[[ -5.2 -10.7   0.0   2.1]
 [ 19.4  31.3   0.2 -14.6]
 [-29.8 -11.1   4.3  53.6]
 [ -8.1  30.5   5.3  44.1]
 [-31.5 -19.8   4.1  51.4]
 [ 19.5  21.2  -1.1 -23.1]
 [-28.3  -7.6   4.3  54.9]
 [-30.7 -15.5   3.9  53.0]
 [ -4.5 -15.2  -0.6  -4.9]
 [ 19.8  24.9  -0.7 -20.8]
 [-34.2 -57.9  -0.7  22.3]
 [ 14.2  42.8   2.6   7.1]]
->
[[-34.2 -57.9  -0.7  22.3]
 [-31.5 -19.8   4.1  51.4]
 [-30.7 -15.5   3.9  53.0]
 [ -4.5 -15.2  -0.6  -4.9]
 [-29.8 -11.1   4.3  53.6]
 [ -5.2 -10.7   0.0   2.1]
 [-28.3  -7.6   4.3  54.9]
 [ 19.5  21.2  -1.1 -23.1]
 [ 19.8  24.9  -0.7 -20.8]
 [ -8.1  30.5   5.3  44.1]
 [ 19.4  31.3   0.2 -14.6]
 [ 14.2  42.8   2.6   7.1]]

[[ 10.6  32.6 -44.3  15.8]
 [ 24.3  18.0 -10.7  -1.8]
 [-38.7  57.7 -30.9  32.7]
 [-63.1  69.1 -36.5  60.1]
 [-59.7  -5.0  29.0   6.1]
 [-51.8  32.4  -5.7  10.5]
 [ 42.2   3.2 -42.2  23.1]]
->
[[-59.7  -5.0  29.0   6.1]
 [ 42.2   3.2 -42.2  23.1]
 [ 24.3  18.0 -10.7  -1.8]
 [-51.8  32.4  -5.7  10.5]
 [ 10.6  32.6 -44.3  15.8]
 [-38.7  57.7 -30.9  32.7]
 [-63.1  69.1 -36.5  60.1]]

[[61.3 35.9 60.2 45.1]
 [43.3 57.1 43.8 49.7]
 [33.2 47.2 36.6 42.7]
 [35.1 45.1 35.0 35.1]
 [49.1 37.0 48.5 45.0]
 [39.7 34.1 42.3 35.0]]
->
[[39.7 34.1 42.3 35.0]
 [61.3 35.9 60.2 45.1]
 [49.1 37.0 48.5 45.0]
 [35.1 45.1 35.0 35.1]
 [33.2 47.2 36.6 42.7]
 [43.3 57.1 43.8 49.7]]

[[  0.9  63.5 -46.0 -22.3 -58.1  -5.7   2.0   2.9  54.5  45.0  12.0 -18.0]
 [-39.1 -62.6 -54.9 -29.7  42.7  16.1   6.5  -3.0  21.0  -9.0  -7.3   5.0]
 [-39.0  -9.0 -12.2 -18.5 -12.9  41.1  29.2 -20.7 -41.0 -30.4 -62.4 -42.3]
 [ 34.9 -52.1  67.4  43.2   7.2 -26.5 -26.2  49.4  -1.1  41.6 -24.5  22.1]
 [ 27.8 -35.7  34.3  11.1  -8.4 -65.2   1.1  50.4 -18.3   4.5 -51.7  71.5]
 [-10.9   6.8 -46.3 -56.3 -22.4   3.7 -69.4 -21.4 -30.7   4.8   1.6  45.8]
 [ 35.5  25.8  31.4  20.3  32.0 -27.9  18.9  43.4 -47.1  50.9 -24.9  26.7]
 [ 63.1  37.8  21.4 -26.2  18.3  29.7 -36.5  31.3  41.0  68.8  -6.9  -9.7]]
->
[[-39.1 -62.6 -54.9 -29.7  42.7  16.1   6.5  -3.0  21.0  -9.0  -7.3   5.0]
 [ 34.9 -52.1  67.4  43.2   7.2 -26.5 -26.2  49.4  -1.1  41.6 -24.5  22.1]
 [ 27.8 -35.7  34.3  11.1  -8.4 -65.2   1.1  50.4 -18.3   4.5 -51.7  71.5]
 [-39.0  -9.0 -12.2 -18.5 -12.9  41.1  29.2 -20.7 -41.0 -30.4 -62.4 -42.3]
 [-10.9   6.8 -46.3 -56.3 -22.4   3.7 -69.4 -21.4 -30.7   4.8   1.6  45.8]
 [ 35.5  25.8  31.4  20.3  32.0 -27.9  18.9  43.4 -47.1  50.9 -24.9  26.7]
 [ 63.1  37.8  21.4 -26.2  18.3  29.7 -36.5  31.3  41.0  68.8  -6.9  -9.7]
 [  0.9  63.5 -46.0 -22.3 -58.1  -5.7   2.0   2.9  54.5  45.0  12.0 -18.0]]

[[  9.6 -35.6]
 [ 29.0 -63.0]
 [ 48.2 -39.5]
 [ 45.2 -41.7]
 [  7.3  19.6]
 [ 14.0  25.7]
 [-15.4  27.9]
 [ -3.6  21.6]]
->
[[ 29.0 -63.0]
 [ 45.2 -41.7]
 [ 48.2 -39.5]
 [  9.6 -35.6]
 [  7.3  19.6]
 [ -3.6  21.6]
 [ 14.0  25.7]
 [-15.4  27.9]]

[[ 28.9  27.7  18.5  35.1   1.1  35.3 -42.4  -6.2  61.4]
 [-11.4   2.1 -10.9  13.1 -23.7  30.9 -20.8  13.0 -14.4]
 [ 68.3  21.5  34.8  60.2  15.9 -31.5  40.5  38.2   2.2]]
->
[[-11.4   2.1 -10.9  13.1 -23.7  30.9 -20.8  13.0 -14.4]
 [ 68.3  21.5  34.8  60.2  15.9 -31.5  40.5  38.2   2.2]
 [ 28.9  27.7  18.5  35.1   1.1  35.3 -42.4  -6.2  61.4]]

[[ 20.4 -12.1  19.8 -14.9  10.1  36.9  22.3  30.1 -22.3  25.1 -27.9 -17.4
   21.3  21.8]
 [ -6.2 -59.1  41.4 -39.4  11.5  -3.8  21.2  -2.6 -35.1   6.6 -35.4 -51.8
   31.4  -4.8]
 [-30.4   5.4  -7.8   2.5 -33.7 -22.3  -9.0 -24.8   2.5 -30.9   5.2   5.2
  -14.9 -28.8]
 [ -1.6  26.9 -15.2  29.7  13.0 -19.6 -10.1 -15.1  37.0  -1.3  34.8  33.3
   -8.0  -2.9]]
->
[[ -6.2 -59.1  41.4 -39.4  11.5  -3.8  21.2  -2.6 -35.1   6.6 -35.4 -51.8
   31.4  -4.8]
 [ 20.4 -12.1  19.8 -14.9  10.1  36.9  22.3  30.1 -22.3  25.1 -27.9 -17.4
   21.3  21.8]
 [-30.4   5.4  -7.8   2.5 -33.7 -22.3  -9.0 -24.8   2.5 -30.9   5.2   5.2
  -14.9 -28.8]
 [ -1.6  26.9 -15.2  29.7  13.0 -19.6 -10.1 -15.1  37.0  -1.3  34.8  33.3
   -8.0  -2.9]]

[[ 62.4  44.9 -18.8 -55.5  50.9 -16.9  33.9 -10.8 -37.3 -10.7]
 [ 47.7  62.8 -51.2 -31.7  55.6  12.3  15.9  15.5 -18.2 -24.0]
 [-20.3 -52.4  69.6  18.9 -31.5 -55.0 -22.3 -62.3  -9.7  -2.9]
 [-67.5 -46.3  24.3  68.1 -49.9   6.6 -50.1  -8.8  30.5  -6.2]]
->
[[-20.3 -52.4  69.6  18.9 -31.5 -55.0 -22.3 -62.3  -9.7  -2.9]
 [-67.5 -46.3  24.3  68.1 -49.9   6.6 -50.1  -8.8  30.5  -6.2]
 [ 62.4  44.9 -18.8 -55.5  50.9 -16.9  33.9 -10.8 -37.3 -10.7]
 [ 47.7  62.8 -51.2 -31.7  55.6  12.3  15.9  15.5 -18.2 -24.0]]
---
[[-47.3 -54.7  58.6 -65.6 -54.1]
 [  2.0 -20.4 -27.4 -59.5 -49.6]
 [-48.0 -15.2  72.9  61.6  60.4]]
->
[[-48.0 -15.2  72.9  61.6  60.4]
 [-47.3 -54.7  58.6 -65.6 -54.1]
 [  2.0 -20.4 -27.4 -59.5 -49.6]]

[[-26.0  22.7 -24.6  15.3  39.9  22.1  -7.6  26.6  10.7  52.6]
 [-14.8 -30.1  38.3   8.1 -20.6 -44.4 -48.2 -42.1   1.0 -32.8]
 [-36.3 -47.3  15.4  40.7  68.5  39.4 -17.7  -2.2 -46.8  -1.8]]
->
[[-36.3 -47.3  15.4  40.7  68.5  39.4 -17.7  -2.2 -46.8  -1.8]
 [-26.0  22.7 -24.6  15.3  39.9  22.1  -7.6  26.6  10.7  52.6]
 [-14.8 -30.1  38.3   8.1 -20.6 -44.4 -48.2 -42.1   1.0 -32.8]]

[[ 48.7   2.8 -22.2  -7.1  38.7 -22.4 -28.3  25.6  32.3 -38.8 -17.1  41.9
  -24.0 -40.1]
 [-66.4  42.6  51.1  26.2 -20.1   9.0  15.3  62.1  -7.2 -12.7  24.6  34.0
    4.5  24.2]]
->
[[-66.4  42.6  51.1  26.2 -20.1   9.0  15.3  62.1  -7.2 -12.7  24.6  34.0
    4.5  24.2]
 [ 48.7   2.8 -22.2  -7.1  38.7 -22.4 -28.3  25.6  32.3 -38.8 -17.1  41.9
  -24.0 -40.1]]

[[ 28.8  19.4  -2.3 -21.1  -5.0 -15.4 -20.9  42.4 -39.5  -1.7]
 [ 17.1   4.0 -45.9  53.5  25.3 -16.0   0.0 -56.2   2.8 -30.0]]
->
[[ 17.1   4.0 -45.9  53.5  25.3 -16.0   0.0 -56.2   2.8 -30.0]
 [ 28.8  19.4  -2.3 -21.1  -5.0 -15.4 -20.9  42.4 -39.5  -1.7]]

[[-28.7 -20.1  48.9  -5.4  -9.6   6.3  47.2  -8.1 -14.5   5.0 -32.5 -21.4
   56.2]
 [-35.5 -27.6  29.2  -2.5  -3.7 -42.9  10.8 -44.2  14.5 -18.8   8.0 -12.3
   18.8]]
->
[[-35.5 -27.6  29.2  -2.5  -3.7 -42.9  10.8 -44.2  14.5 -18.8   8.0 -12.3
   18.8]
 [-28.7 -20.1  48.9  -5.4  -9.6   6.3  47.2  -8.1 -14.5   5.0 -32.5 -21.4
   56.2]]

[[ 68.7   1.2 -18.8   0.8]
 [  9.1  47.2 -18.2  48.2]]
->
[[  9.1  47.2 -18.2  48.2]
 [ 68.7   1.2 -18.8   0.8]]

[[ 26.6  42.3  38.4  56.0   5.5  18.1 -28.7]
 [ -8.5  53.9  44.0  74.6  25.3  50.6 -24.8]]
->
[[ -8.5  53.9  44.0  74.6  25.3  50.6 -24.8]
 [ 26.6  42.3  38.4  56.0   5.5  18.1 -28.7]]
